Here is a tiny trained network, its code and every weight. The questions are about switching its units off for an input and a class, where a switched-off unit gives its printed mean instead of its output.

import numpy as np


def w(rows, s, z=0):
    codes = np.array(rows[::2]) - 128.0
    scale = np.full(codes.shape[1], s)
    scale[-1] = z or s
    return codes * scale


def norm(h):
    return h / np.sqrt((h * h).mean(-1, keepdims=True) + 1e-5)


def f(y):
    return y / 2 * (1 + np.tanh(0.7978845608 * (y + 0.044715 * y**3)))


def log_softmax(a):
    a = a - a.max(-1, keepdims=True)
    return a - np.log(np.exp(a).sum(-1, keepdims=True))


def net(x, mask):
    res = np.array(x, float).reshape(1, 5) / 4 @ E
    u = 0
    for l in range(4):
        y = f(norm(res) @ A[l][:, :-1].T + A[l][:, -1])
        res = res + np.where(mask[u : u + 9], y, B[l][:, -1]) @ B[l][:, :-1]
        u += 9
    return log_softmax(norm(res)[-1] @ U[:, :-1].T + U[:, -1])


A, B = {}, {}
E = w([
[210,110,98,96],'x0',
[129,128,127,130],'x1',
[157,4,251,110],'x2',
[151,172,250,53],'x3',
[128,128,126,129],'x4',
],0.0026)
A[0] = w([
[100,37,151,156,5],'0.n0',
[93,124,114,160,51],'0.n1',
[32,175,173,200,78],'0.n2',
[99,201,170,39,126],'0.n3',
[129,4,187,115,245],'0.n4',
[114,174,167,145,181],'0.n5',
[95,166,23,172,105],'0.n6',
[142,148,38,200,134],'0.n7',
[73,217,106,66,12],'0.n8',
],0.0043,0.0019)
B[0] = w([
[175,100,185,252,122],'0.n0',
[103,107,172,132,110],'0.n1',
[111,191,87,139,147],'0.n2',
[157,190,150,174,172],'0.n3',
[129,88,87,203,254],'0.n4',
[76,207,171,84,159],'0.n5',
[89,95,168,59,201],'0.n6',
[90,109,128,39,193],'0.n7',
[154,137,217,114,134],'0.n8',
],0.0034,0.0025)
A[1] = w([
[126,117,167,132,1],'1.n0',
[135,119,194,139,81],'1.n1',
[93,110,153,119,7],'1.n2',
[171,149,122,146,223],'1.n3',
[25,143,183,85,182],'1.n4',
[171,109,254,151,104],'1.n5',
[207,180,104,99,115],'1.n6',
[99,89,170,40,201],'1.n7',
[174,84,209,131,81],'1.n8',
],0.0059,0.0016)
B[1] = w([
[62,88,85,100,98],'1.n0',
[29,145,8,143,147],'1.n1',
[90,103,119,132,96],'1.n2',
[160,175,178,86,169],'1.n3',
[137,182,71,209,230],'1.n4',
[39,173,26,87,254],'1.n5',
[153,88,220,94,169],'1.n6',
[128,165,2,184,187],'1.n7',
[138,161,16,80,194],'1.n8',
],0.0036,0.002)
A[2] = w([
[108,16,145,190,161],'2.n0',
[79,174,222,54,176],'2.n1',
[169,83,50,68,102],'2.n2',
[70,35,250,253,45],'2.n3',
[75,225,72,54,85],'2.n4',
[233,48,161,139,4],'2.n5',
[59,96,135,222,107],'2.n6',
[11,134,135,122,147],'2.n7',
[86,175,130,213,177],'2.n8',
],0.0043,0.0022)
B[2] = w([
[119,171,253,151,183],'2.n0',
[192,125,173,191,166],'2.n1',
[123,182,76,77,184],'2.n2',
[148,40,233,159,136],'2.n3',
[160,49,138,176,250],'2.n4',
[73,159,89,215,118],'2.n5',
[144,45,195,100,164],'2.n6',
[145,114,192,254,190],'2.n7',
[73,139,165,128,198],'2.n8',
],0.0038,0.0023)
A[3] = w([
[168,61,88,121,131],'3.n0',
[231,141,178,59,190],'3.n1',
[71,161,206,182,85],'3.n2',
[166,148,90,3,141],'3.n3',
[189,55,89,150,63],'3.n4',
[122,158,95,125,42],'3.n5',
[58,124,100,174,80],'3.n6',
[217,87,107,202,2],'3.n7',
[53,126,55,199,136],'3.n8',
],0.0063,0.001)
B[3] = w([
[174,247,54,252,164],'3.n0',
[46,79,198,96,189],'3.n1',
[171,152,12,81,202],'3.n2',
[219,30,112,106,236],'3.n3',
[171,238,86,221,155],'3.n4',
[85,86,127,176,143],'3.n5',
[99,122,143,26,190],'3.n6',
[177,245,94,174,134],'3.n7',
[96,62,205,49,252],'3.n8',
],0.0041,0.0029)
U = w([
[16,79,130,46,254],'0',
[206,65,19,73,199],'1',
[112,249,167,115,135],'2',
[217,99,245,45,66],'3',
[105,36,230,217,15],'4',
[201,178,84,235,46],'5',
],0.017,0.0021)

Each question gives the input, the list of numbers given to net, and the class t.
The units are the neurons (one row each of A and B). Each row of codes is followed by its name. A weight is (code - 128) times the scale printed after its matrix; where a second scale follows, it is the last column's (A, B and U).
mask holds one flag per neuron, layer by layer. A switched-off neuron (its flag False) gives its mean, the last column of its row in B, instead of its output. The means were averaged over made-up inputs and are rounded, as every weight is.
A unit's drop is (log p(t) with every unit on - log p(t) with that unit switched off) / (log p(t) with every unit on - log p(t) with every unit switched off).
The circuit of an input: a set's keep is (log p(t) with only the set's units on - log p(t) with every unit switched off) / (log p(t) with every unit on - log p(t) with every unit switched off). Starting from the 12 units with the biggest drops (on a tie, the unit counted first), units are removed one at a time, each time the one whose removal leaves the highest keep (on an exact tie, the one counted first), for as long as the keep stays at least 0.8.
units of the circuit, in order: the units of the circuit, biggest drop first
k most important neurons: the k neurons with the biggest drops, biggest first
top k neurons in layer l: the k neurons of layer l with the biggest drops, biggest first
drop of u: that unit's drop, to one decimal
input [0,-6,8,2,-2], class 0: units of the circuit, in order => (1.n5 1.n8)
input [-2,-2,-1,3,5], class 2: 2 most important neurons => (3.n3 3.n0)
input [-6,-6,1,-1,0], class 4: units of the circuit, in order => (2.n7)
input [0,-6,8,6,-7], class 0: units of the circuit, in order => (1.n1 1.n5)
input [1,2,7,-5,2], class 5: 2 most important neurons => (3.n7 3.n4)
input [7,-2,1,-5,-8], class 5: 2 most important neurons => (1.n5 3.n0)
input [8,-1,-1,2,0], class 3: 2 most important neurons => (1.n6 3.n1)
input [6,-2,8,2,-6], class 1: 2 most important neurons => (1.n8 1.n5)
input [0,-2,-2,8,-4], class 2: 4 most important neurons => (3.n8 2.n6 0.n5 1.n4)
input [2,0,7,-5,8], class 5: 2 most important neurons => (3.n7 3.n4)
input [-6,2,2,5,0], class 0: drop of 0.n3 => 0.0
input [1,-3,2,2,2], class 1: drop of 1.n8 => 1.4
input [7,3,-8,2,6], class 3: drop of 1.n6 => 0.2
input [-8,-8,2,5,-1], class 0: drop of 3.n0 => 0.1
input [8,7,1,5,3], class 1: top 2 neurons in layer 1 => (1.n8 1.n5)
input [6,-7,1,0,-3], class 5: top neuron in layer 0 => (0.n6)
